Here is a tiny trained network, its code and every weight. The questions are about switching its units off for an input and a class, where a switched-off unit gives its printed mean instead of its output.

import numpy as np


def w(rows, s, z=0):
    codes = np.array(rows[::2]) - 128.0
    scale = np.full(codes.shape[1], s)
    scale[-1] = z or s
    return codes * scale


def f(y):
    return y / 2 * (1 + np.tanh(0.7978845608 * (y + 0.044715 * y**3)))


def log_softmax(a):
    a = a - a.max(-1, keepdims=True)
    return a - np.log(np.exp(a).sum(-1, keepdims=True))


def net(x, mask):
    res = np.array(x, float).reshape(1, 4) / 4 @ E
    y = f(res @ A[0][:, :-1].T + A[0][:, -1])
    res = res + np.where(mask, y, B[0][:, -1]) @ B[0][:, :-1]
    return log_softmax(res[-1] @ U[:, :-1].T + U[:, -1])


A, B = {}, {}
E = w([
[132,125,128,126],'x0',
[86,35,68,56],'x1',
[84,231,108,50],'x2',
[2,125,185,139],'x3',
],0.0082)
A[0] = w([
[71,109,208,103,45],'n0',
[120,73,167,195,102],'n1',
[188,88,156,211,147],'n2',
[179,140,80,156,65],'n3',
[133,173,151,194,69],'n4',
[186,132,110,84,61],'n5',
[80,86,188,119,103],'n6',
[114,66,68,120,70],'n7',
[170,214,167,170,103],'n8',
[169,79,160,172,107],'n9',
[225,93,89,157,137],'n10',
[208,131,98,46,131],'n11',
[161,190,145,181,89],'n12',
[61,94,159,147,118],'n13',
[72,155,169,175,114],'n14',
[116,181,122,64,254],'n15',
[120,223,126,97,117],'n16',
[97,79,72,21,40],'n17',
[116,251,94,96,86],'n18',
[167,124,67,127,61],'n19',
[74,131,111,161,74],'n20',
],0.013,0.0091)
B[0] = w([
[170,211,223,44,150],'n0',
[9,110,163,160,173],'n1',
[45,127,105,101,214],'n2',
[99,214,244,81,142],'n3',
[185,71,120,54,157],'n4',
[85,201,236,117,141],'n5',
[131,217,124,115,163],'n6',
[160,81,142,43,159],'n7',
[220,94,76,50,200],'n8',
[15,59,170,97,170],'n9',
[68,192,89,103,208],'n10',
[95,199,136,97,194],'n11',
[219,86,135,44,174],'n12',
[159,210,124,117,176],'n13',
[171,184,91,46,175],'n14',
[51,110,56,172,254],'n15',
[21,100,159,143,190],'n16',
[176,44,170,28,187],'n17',
[15,66,187,87,198],'n18',
[115,211,254,70,138],'n19',
[158,153,181,35,130],'n20',
],0.01,0.0098)
U = w([
[104,245,164,97,79],'0',
[169,43,162,59,100],'1',
[96,151,112,126,249],'2',
[46,93,196,140,28],'3',
[133,143,55,223,149],'4',
[235,169,142,209,3],'5',
],0.012,0.013)

Each question gives the input, the list of numbers given to net, and the class t.
The units are the neurons (one row each of A and B). Each row of codes is followed by its name. A weight is (code - 128) times the scale printed after its matrix; where a second scale follows, it is the last column's (A, B and U).
mask holds one flag per neuron, in row order. A switched-off neuron (its flag False) gives its mean, the last column of its row in B, instead of its output. The means were averaged over made-up inputs and are rounded, as every weight is.
A unit's drop is (log p(t) with every unit on - log p(t) with that unit switched off) / (log p(t) with every unit on - log p(t) with every unit switched off).
The circuit of an input: a set's keep is (log p(t) with only the set's units on - log p(t) with every unit switched off) / (log p(t) with every unit on - log p(t) with every unit switched off). Starting from the 12 units with the biggest drops (on a tie, the unit counted first), units are removed one at a time, each time the one whose removal leaves the highest keep (on an exact tie, the one counted first), for as long as the keep stays at least 0.8.
units of the circuit, in order: the units of the circuit, biggest drop first
unit that matters most: the unit with the biggest drop
top k neurons: the k neurons with the biggest drops, biggest first
drop of u: that unit's drop, to one decimal
input [2,7,-2,7], class 0: units of the circuit, in order	(n13 n0)
input [-1,4,-7,-3], class 3: unit that matters most	n9
input [-3,-4,6,-2], class 3: top 2 neurons	(n18 n16)
input [-2,1,-3,3], class 4: top 2 neurons	(n18 n17)
input [-7,-7,8,-2], class 3: top 4 neurons	(n16 n18 n15 n17)
input [-5,6,-8,-3], class 3: units of the circuit, in order	(n9 n1)
input [-3,-6,3,0], class 1: top 2 neurons	(n8 n12)
input [-5,3,-6,1], class 3: top 2 neurons	(n1 n9)
input [7,8,0,8], class 0: top 4 neurons	(n6 n13 n0 n8)
input [4,6,4,-3], class 1: top 2 neurons	(n17 n10)
input [0,3,8,6], class 3: top 3 neurons	(n18 n16 n15)
input [2,6,5,3], class 1: top 2 neurons	(n17 n10)
input [6,-6,2,-1], class 1: top 2 neurons	(n8 n12)
input [7,-8,-3,8], class 0: units of the circuit, in order	(n14)
input [5,4,-7,-1], class 3: drop of n9	0.3
input [-2,-3,8,-1], class 3: drop of n18	0.5
input [-5,-3,8,-2], class 3: drop of n16	0.2
input [-1,-8,-6,6], class 1: drop of n8	0.2
